Here is a tiny trained network, its code and every weight. The questions are about switching its units off for an input and a class, where a switched-off unit gives its printed mean instead of its output.

import numpy as np


def w(rows, s, z=0):
    codes = np.array(rows[::2]) - 128.0
    scale = np.full(codes.shape[1], s)
    scale[-1] = z or s
    return codes * scale


def f(y):
    return np.maximum(y, 0)


def log_softmax(a):
    a = a - a.max(-1, keepdims=True)
    return a - np.log(np.exp(a).sum(-1, keepdims=True))


def net(x, mask):
    res = np.array(x, float).reshape(1, 6) / 4 @ E
    y = f(res @ A[0][:, :-1].T + A[0][:, -1])
    res = res + np.where(mask, y, B[0][:, -1]) @ B[0][:, :-1]
    return log_softmax(res[-1] @ U[:, :-1].T + U[:, -1])


A, B = {}, {}
E = w([
[130,126,128],'x0',
[128,128,128],'x1',
[197,206,53],'x2',
[84,254,182],'x3',
[249,121,229],'x4',
[128,127,128],'x5',
],0.0068)
A[0] = w([
[123,72,133,139],'neuron 1',
[137,120,5,152],'neuron 2',
[134,19,124,144],'neuron 3',
[114,95,98,80],'neuron 4',
[82,128,116,112],'neuron 5',
[76,130,122,73],'neuron 6',
[69,58,139,10],'neuron 7',
[142,84,132,75],'neuron 8',
[149,168,158,57],'neuron 9',
[95,209,142,51],'neuron 10',
[145,51,170,1],'neuron 11',
[63,132,123,70],'neuron 12',
[156,55,103,143],'neuron 13',
[104,97,110,75],'neuron 14',
[133,100,139,91],'neuron 15',
[108,138,196,119],'neuron 16',
[125,127,64,101],'neuron 17',
[148,83,121,190],'neuron 18',
[149,123,130,81],'neuron 19',
[173,126,154,125],'neuron 20',
[111,168,139,187],'neuron 21',
[126,152,253,118],'neuron 22',
[60,130,122,58],'neuron 23',
[138,97,136,74],'neuron 24',
[87,138,112,173],'neuron 25',
[108,141,199,87],'neuron 26',
[87,81,135,39],'neuron 27',
[120,120,68,128],'neuron 28',
[145,65,142,59],'neuron 29',
[226,115,139,2],'neuron 30',
[108,180,115,40],'neuron 31',
[211,210,64,69],'neuron 32',
[128,134,31,138],'neuron 33',
[15,139,73,180],'neuron 34',
[123,144,107,90],'neuron 35',
[108,98,111,72],'neuron 36',
[131,121,56,148],'neuron 37',
[168,110,82,86],'neuron 38',
[23,133,119,26],'neuron 39',
],0.013,0.0057)
B[0] = w([
[142,150,135,177],'neuron 1',
[59,33,124,230],'neuron 2',
[172,197,150,224],'neuron 3',
[113,100,147,150],'neuron 4',
[158,156,125,161],'neuron 5',
[155,147,82,153],'neuron 6',
[51,167,158,162],'neuron 7',
[166,125,115,151],'neuron 8',
[148,102,103,153],'neuron 9',
[108,197,177,178],'neuron 10',
[177,99,72,165],'neuron 11',
[174,139,117,161],'neuron 12',
[152,202,135,205],'neuron 13',
[101,124,126,146],'neuron 14',
[144,130,127,142],'neuron 15',
[125,87,108,172],'neuron 16',
[112,77,140,169],'neuron 17',
[87,159,137,198],'neuron 18',
[110,145,123,135],'neuron 19',
[145,189,108,178],'neuron 20',
[159,117,104,189],'neuron 21',
[139,38,80,216],'neuron 22',
[180,131,108,160],'neuron 23',
[160,122,126,141],'neuron 24',
[104,149,148,183],'neuron 25',
[125,76,119,164],'neuron 26',
[79,147,156,149],'neuron 27',
[106,80,125,176],'neuron 28',
[174,154,128,162],'neuron 29',
[60,201,181,181],'neuron 30',
[78,131,155,151],'neuron 31',
[200,254,142,219],'neuron 32',
[73,59,121,206],'neuron 33',
[148,253,161,254],'neuron 34',
[105,134,120,139],'neuron 35',
[89,125,120,143],'neuron 36',
[88,72,125,190],'neuron 37',
[89,121,126,162],'neuron 38',
[218,131,104,180],'neuron 39',
],0.035,0.0079)
U = w([
[59,194,246,176],'0',
[219,157,138,225],'1',
[64,2,133,4],'2',
],0.0073,0.0023)

Each question gives the input, the list of numbers given to net, and the class t.
The units are the neurons (one row each of A and B). Each row of codes is followed by its name. A weight is (code - 128) times the scale printed after its matrix; where a second scale follows, it is the last column's (A, B and U).
mask holds one flag per neuron, in row order. A switched-off neuron (its flag False) gives its mean, the last column of its row in B, instead of its output. The means were averaged over made-up inputs and are rounded, as every weight is.
A unit's drop is (log p(t) with every unit on - log p(t) with that unit switched off) / (log p(t) with every unit on - log p(t) with every unit switched off).
The circuit of an input: a set's keep is (log p(t) with only the set's units on - log p(t) with every unit switched off) / (log p(t) with every unit on - log p(t) with every unit switched off). Starting from the 12 units with the biggest drops (on a tie, the unit counted first), units are removed one at a time, each time the one whose removal leaves the highest keep (on an exact tie, the one counted first), for as long as the keep stays at least 0.8.
units of the circuit, in order: the units of the circuit, biggest drop first
most important unit: the unit with the biggest drop
k most important neurons: the k neurons with the biggest drops, biggest first
drop when u is switched off: that unit's drop, to one decimal
input [8,8,3,-8,3,3], class 0: units of the circuit, in order : [neuron 30]
input [-7,-7,-6,1,-6,6], class 1: 3 most important neurons : [neuron 39; neuron 23; neuron 12]
input [-3,1,0,2,-6,-8], class 1: 2 most important neurons : [neuron 39; neuron 30]
input [8,-5,3,-7,8,-6], class 0: 2 most important neurons : [neuron 30; neuron 18]
input [4,2,8,0,7,-3], class 0: 2 most important neurons : [neuron 30; neuron 39]
input [2,-1,-5,-4,1,-8], class 1: 2 most important neurons : [neuron 11; neuron 30]
input [8,-5,-7,8,1,3], class 2: 2 most important neurons : [neuron 22; neuron 32]
input [-1,2,4,-2,8,-6], class 0: 2 most important neurons : [neuron 30; neuron 39]
input [-1,2,-8,2,-8,-7], class 1: 4 most important neurons : [neuron 39; neuron 23; neuron 12; neuron 6]
input [-4,0,-5,8,1,-2], class 2: 2 most important neurons : [neuron 22; neuron 32]
input [-3,1,6,-2,3,-3], class 0: drop when neuron 30 is switched off : 0.1
input [1,-6,8,-6,-1,-3], class 2: drop when neuron 2 is switched off : 0.2
input [7,-1,-6,1,8,-1], class 2: drop when neuron 34 is switched off : 0.5
input [-7,8,2,8,4,0], class 1: most important unit : neuron 2
